Here is a tiny trained network, its code and every weight. The questions are about switching its units off for an input and a class, where a switched-off unit gives its printed mean instead of its output.

import numpy as np


def w(rows, s, z=0):
    codes = np.array(rows[::2]) - 128.0
    scale = np.full(codes.shape[1], s)
    scale[-1] = z or s
    return codes * scale


def norm(h):
    return h / np.sqrt((h * h).mean(-1, keepdims=True) + 1e-5)


def f(y):
    return np.maximum(y, 0)


def log_softmax(a):
    a = a - a.max(-1, keepdims=True)
    return a - np.log(np.exp(a).sum(-1, keepdims=True))


def net(x, mask):
    res = np.array(x, float).reshape(1, 8) / 4 @ E
    u = 0
    for l in range(4):
        y = f(norm(res) @ A[l][:, :-1].T + A[l][:, -1])
        res = res + np.where(mask[u : u + 5], y, B[l][:, -1]) @ B[l][:, :-1]
        u += 5
    return log_softmax(norm(res)[-1] @ U[:, :-1].T + U[:, -1])


A, B = {}, {}
E = w([
[151,23,220,132,135,76,214,105,32,204,109,159],'x0',
[15,169,88,250,130,156,143,170,171,49,143,223],'x1',
[87,254,138,141,136,93,172,136,85,79,86,100],'x2',
[169,196,62,105,199,152,142,113,168,186,79,139],'x3',
[98,189,138,153,191,134,96,149,27,100,178,156],'x4',
[124,137,188,33,43,182,101,134,194,184,242,240],'x5',
[91,183,111,166,148,133,163,136,127,111,88,171],'x6',
[139,193,184,125,83,21,186,153,125,183,108,139],'x7',
],0.0038)
A[0] = w([
[135,49,93,195,161,169,115,111,120,138,113,138,6],'L0N0',
[178,59,184,142,115,101,90,137,91,97,149,59,55],'L0N1',
[82,103,174,181,149,99,253,122,51,89,107,175,56],'L0N2',
[66,195,187,83,35,82,160,162,161,106,149,158,29],'L0N3',
[112,175,167,74,152,114,123,111,119,172,199,120,39],'L0N4',
],0.004,0.002)
B[0] = w([
[98,207,143,140,37,78,150,142,175,128,146,150,174],'L0N0',
[39,128,70,76,106,109,111,10,76,137,142,85,205],'L0N1',
[186,143,78,124,98,91,65,136,193,224,129,89,253],'L0N2',
[108,175,93,210,4,84,115,85,157,173,136,191,197],'L0N3',
[216,141,142,166,128,70,118,148,135,172,119,166,168],'L0N4',
],0.0038,0.0033)
A[1] = w([
[37,119,78,176,101,194,85,129,122,3,142,125,81],'L1N0',
[86,21,101,215,137,93,212,139,180,150,54,136,117],'L1N1',
[117,92,114,146,158,69,177,101,81,125,38,58,137],'L1N2',
[174,85,92,95,67,100,155,126,212,119,52,58,2],'L1N3',
[104,241,85,188,194,75,140,150,102,67,51,39,135],'L1N4',
],0.0046,0.0023)
B[1] = w([
[89,132,167,161,169,160,136,118,187,86,185,185,213],'L1N0',
[160,157,96,155,34,58,87,177,114,165,124,195,203],'L1N1',
[106,141,152,81,119,111,158,62,121,221,166,130,219],'L1N2',
[115,106,115,71,204,160,115,66,96,158,140,82,181],'L1N3',
[132,2,80,105,183,108,129,174,76,98,87,58,253],'L1N4',
],0.0063,0.0055)
A[2] = w([
[149,55,64,162,201,153,123,155,120,106,98,154,78],'L2N0',
[147,134,96,139,131,114,203,128,116,163,1,134,112],'L2N1',
[81,167,163,197,145,205,171,115,97,82,163,180,60],'L2N2',
[123,159,140,146,115,89,203,158,7,110,51,66,2],'L2N3',
[185,169,211,95,126,111,203,131,101,181,105,141,46],'L2N4',
],0.0049,0.0025)
B[2] = w([
[179,214,179,169,67,115,146,208,106,108,50,112,231],'L2N0',
[113,210,150,110,152,126,117,53,47,201,153,118,253],'L2N1',
[60,122,130,80,159,78,209,17,141,118,164,84,210],'L2N2',
[115,128,49,1,113,112,129,15,62,218,148,87,241],'L2N3',
[94,123,179,195,120,212,150,174,187,10,121,184,224],'L2N4',
],0.0046,0.0028)
A[3] = w([
[147,174,156,97,15,81,125,164,148,130,169,143,141],'L3N0',
[154,2,187,115,127,123,117,118,105,134,163,108,64],'L3N1',
[155,27,171,105,76,113,102,127,98,148,167,103,58],'L3N2',
[148,40,168,107,116,151,124,148,101,147,145,114,5],'L3N3',
[120,77,129,184,87,112,125,100,180,111,124,126,76],'L3N4',
],0.0065,0.0026)
B[3] = w([
[189,53,164,200,21,83,88,148,62,178,87,128,255],'L3N0',
[14,232,32,68,155,54,187,53,101,178,83,45,241],'L3N1',
[91,204,108,135,167,89,166,103,3,115,36,37,255],'L3N2',
[124,155,4,101,206,76,205,99,96,116,48,59,182],'L3N3',
[117,241,158,93,68,99,88,90,106,172,186,157,184],'L3N4',
],0.0043,0.0041)
U = w([
[105,120,229,110,214,177,202,96,126,100,163,185,72],'0',
[178,104,101,126,160,188,89,180,184,61,68,61,5],'1',
[87,114,107,216,210,114,154,230,93,2,81,110,57],'2',
[125,130,75,77,155,68,145,80,45,188,70,36,226],'3',
[171,151,175,185,29,83,103,150,126,189,136,211,209],'4',
[43,162,126,154,104,133,110,101,186,63,200,158,140],'5',
[152,104,240,128,91,138,167,115,100,110,97,109,4],'6',
[210,118,117,40,150,209,77,109,224,158,160,125,68],'7',
],0.01,0.0038)

Each question gives the input, the list of numbers given to net, and the class t.
The units are the neurons (one row each of A and B). Each row of codes is followed by its name. A weight is (code - 128) times the scale printed after its matrix; where a second scale follows, it is the last column's (A, B and U).
mask holds one flag per neuron, layer by layer. A switched-off neuron (its flag False) gives its mean, the last column of its row in B, instead of its output. The means were averaged over made-up inputs and are rounded, as every weight is.
A unit's drop is (log p(t) with every unit on - log p(t) with that unit switched off) / (log p(t) with every unit on - log p(t) with every unit switched off).
The circuit of an input: a set's keep is (log p(t) with only the set's units on - log p(t) with every unit switched off) / (log p(t) with every unit on - log p(t) with every unit switched off). Starting from the 12 units with the biggest drops (on a tie, the unit counted first), units are removed one at a time, each time the one whose removal leaves the highest keep (on an exact tie, the one counted first), for as long as the keep stays at least 0.8.
circuit, biggest first: the units of the circuit, biggest drop first
most important unit: the unit with the biggest drop
k most important neurons: the k neurons with the biggest drops, biggest first
top k neurons in layer l: the k neurons of layer l with the biggest drops, biggest first
drop of u: that unit's drop, to one decimal
input [-2,7,-6,2,-4,-6,-8,-6], class 5: most important neuron : (L1N0)
input [-7,-4,7,-6,2,-3,8,-7], class 2: circuit, biggest first : (L1N4, L1N0)
input [-6,-1,7,0,4,-2,5,-6], class 2: 2 most important neurons : (L1N4, L1N0)
input [-2,6,6,3,-6,-5,-6,-2], class 2: circuit, biggest first : (L1N0, L3N1)
input [0,-8,2,8,-6,4,2,-5], class 7: 2 most important neurons : (L1N4, L3N2)
input [1,1,-6,6,-5,5,6,1], class 4: circuit, biggest first : (L1N4, L3N0)
input [8,3,-6,5,-2,1,-6,7], class 4: top 3 neurons in layer 2 : (L2N4, L2N3, L2N2)
input [-2,1,0,-4,-1,4,7,2], class 4: 2 most important neurons : (L0N3, L3N0)
input [-5,0,-6,-3,-7,-3,0,-7], class 5: circuit, biggest first : (L1N0, L1N4)
input [-3,1,-8,-2,6,-1,8,-1], class 0: circuit, biggest first : (L1N0, L1N1)
input [8,8,-4,-7,-2,-6,-8,6], class 4: 2 most important neurons : (L1N1, L1N4)
input [1,-6,-2,7,-5,6,8,-6], class 7: 2 most important neurons : (L1N4, L3N2)
input [0,2,-4,-1,8,-3,1,-5], class 2: top 2 neurons in layer 1 : (L1N2, L1N4)
input [-4,1,-3,-7,-2,2,-5,-1], class 5: 2 most important neurons : (L1N0, L1N4)
input [-3,-4,-8,-4,-2,7,8,-3], class 3: circuit, biggest first : (L3N2)
input [-1,5,-6,0,7,-1,0,3], class 5: 2 most important neurons : (L1N4, L2N2)
input [-4,0,6,1,-8,8,5,-2], class 4: 2 most important neurons : (L3N0, L0N3)
input [3,3,1,1,0,3,-8,-8], class 5: 2 most important neurons : (L1N4, L1N0)
input [6,-2,0,8,3,3,2,-3], class 0: top 2 neurons in layer 1 : (L1N4, L1N1)
input [-5,1,-3,-6,6,-2,-7,2], class 5: most important unit : L1N0
input [-2,-4,8,-6,1,3,-3,1], class 4: 2 most important neurons : (L1N4, L0N3)
input [-8,-6,-8,0,-5,-5,8,-7], class 1: top 2 neurons in layer 2 : (L2N0, L2N3)
input [-6,6,-4,-3,-4,-7,0,5], class 2: top 2 neurons in layer 1 : (L1N4, L1N0)
input [-1,-1,-2,-2,-1,4,4,-5], class 5: drop of L1N4 : 0.2
input [-5,-4,1,-4,7,2,3,-3], class 5: drop of L1N4 : 0.1
input [-7,-4,-8,1,0,0,5,4], class 7: drop of L3N2 : 0.1
